Below are the code and all the weights of a small trained network. Each question names an input and a class and asks about switching units off, where a switched-off unit gives its printed mean instead of its output.

import numpy as np


def w(rows, s, z=0):
    codes = np.array(rows[::2]) - 128.0
    scale = np.full(codes.shape[1], s)
    scale[-1] = z or s
    return codes * scale


def norm(h):
    return h / np.sqrt((h * h).mean(-1, keepdims=True) + 1e-5)


def f(y):
    return np.maximum(y, 0)


def log_softmax(a):
    a = a - a.max(-1, keepdims=True)
    return a - np.log(np.exp(a).sum(-1, keepdims=True))


def net(x, mask):
    res = np.array(x, float).reshape(1, 4) / 4 @ E
    u = 0
    for l in range(3):
        y = f(norm(res) @ A[l][:, :-1].T + A[l][:, -1])
        res = res + np.where(mask[u : u + 4], y, B[l][:, -1]) @ B[l][:, :-1]
        u += 4
    return log_softmax(norm(res)[-1] @ U[:, :-1].T + U[:, -1])


A, B = {}, {}
E = w([
[144,128,130,112,127,117,129,127,125],'x0',
[107,176,76,103,221,86,82,132,224],'x1',
[80,150,117,97,14,129,251,119,137],'x2',
[199,109,212,180,130,153,147,201,137],'x3',
],0.014)
A[0] = w([
[127,125,112,152,201,84,78,115,116,125],'L0N1',
[175,182,191,161,140,135,230,202,191,3],'L0N2',
[119,155,141,118,97,99,207,129,167,123],'L0N3',
[117,67,94,111,91,153,104,54,2,139],'L0N4',
],0.012,0.0053)
B[0] = w([
[164,134,158,64,155,232,119,128,126,242],'L0N1',
[96,253,246,100,248,155,78,105,113,212],'L0N2',
[95,173,130,48,66,157,154,136,190,217],'L0N3',
[134,41,160,150,161,184,88,224,191,255],'L0N4',
],0.012,0.0091)
A[1] = w([
[130,135,248,157,145,123,111,196,117,159],'L1N1',
[170,40,136,172,96,95,152,157,195,2],'L1N2',
[188,118,172,167,201,107,96,116,59,122],'L1N3',
[126,220,78,102,139,23,183,133,189,65],'L1N4',
],0.011,0.0039)
B[1] = w([
[141,167,65,134,129,62,230,181,114,253],'L1N1',
[185,224,120,100,114,97,48,43,65,153],'L1N2',
[81,100,95,167,11,89,142,128,60,198],'L1N3',
[117,96,98,194,165,79,128,68,80,180],'L1N4',
],0.012,0.011)
A[2] = w([
[73,108,82,155,106,68,145,115,52,72],'L2N1',
[119,188,123,111,78,116,190,117,42,142],'L2N2',
[93,114,63,127,155,106,160,77,223,59],'L2N3',
[147,95,89,118,10,148,143,183,148,1],'L2N4',
],0.012,0.0051)
B[2] = w([
[127,66,144,177,98,69,51,61,72,175],'L2N1',
[230,17,63,182,112,187,76,153,120,254],'L2N2',
[194,100,195,201,77,85,103,77,104,211],'L2N3',
[83,216,138,74,254,70,64,45,159,210],'L2N4',
],0.012,0.0076)
U = w([
[144,96,112,120,116,156,147,254,169,157],'0',
[73,187,131,35,135,136,101,34,108,249],'1',
[145,90,102,224,71,68,114,77,59,2],'2',
],0.019,0.0021)

Each question gives the input, the list of numbers given to net, and the class t.
The units are the neurons (one row each of A and B). Each row of codes is followed by its name. A weight is (code - 128) times the scale printed after its matrix; where a second scale follows, it is the last column's (A, B and U).
mask holds one flag per neuron, layer by layer. A switched-off neuron (its flag False) gives its mean, the last column of its row in B, instead of its output. The means were averaged over made-up inputs and are rounded, as every weight is.
A unit's drop is (log p(t) with every unit on - log p(t) with that unit switched off) / (log p(t) with every unit on - log p(t) with every unit switched off).
The circuit of an input: a set's keep is (log p(t) with only the set's units on - log p(t) with every unit switched off) / (log p(t) with every unit on - log p(t) with every unit switched off). Starting from all 12 units, units are removed one at a time, each time the one whose removal leaves the highest keep (on an exact tie, the one counted first), for as long as the keep stays at least 0.8.
units of the circuit, in order: the units of the circuit, biggest drop first
k most important neurons: the k neurons with the biggest drops, biggest first
k most important neurons of layer l: the k neurons of layer l with the biggest drops, biggest first
drop of u: that unit's drop, to one decimal
input [-1,-1,-6,-7], class 0: most important neuron => L0N4
input [-7,6,2,-1], class 2: 4 most important neurons => L2N3, L0N2, L0N4, L1N4
input [-6,1,6,0], class 2: 2 most important neurons => L0N4, L0N1
input [5,-8,0,-1], class 0: 3 most important neurons => L0N4, L0N3, L1N3
input [5,-1,-6,6], class 2: 4 most important neurons => L1N3, L0N4, L0N3, L2N1
input [-5,-4,1,-3], class 1: 2 most important neurons => L2N4, L0N2
input [-7,3,8,-3], class 2: 2 most important neurons of layer 0 => L0N4, L0N1
input [-5,0,-3,8], class 2: 4 most important neurons => L1N3, L0N4, L0N3, L0N1
input [5,-5,0,8], class 2: 4 most important neurons => L1N3, L0N4, L0N1, L0N3
input [7,-2,0,6], class 2: 3 most important neurons => L1N3, L0N4, L0N1
input [5,-1,0,2], class 2: 4 most important neurons => L1N3, L0N1, L0N4, L0N3
input [0,3,8,1], class 1: 2 most important neurons => L0N3, L0N2
input [4,0,0,6], class 2: 2 most important neurons => L0N4, L1N3
input [0,5,3,6], class 1: units of the circuit, in order => L0N2
input [3,-8,4,-7], class 1: 2 most important neurons => L2N4, L0N4
input [-1,7,7,7], class 1: drop of L0N2 => 0.4
input [-8,-6,-4,-6], class 0: drop of L2N3 => 0.0
input [-6,-7,-7,-6], class 0: drop of L0N4 => 1.2
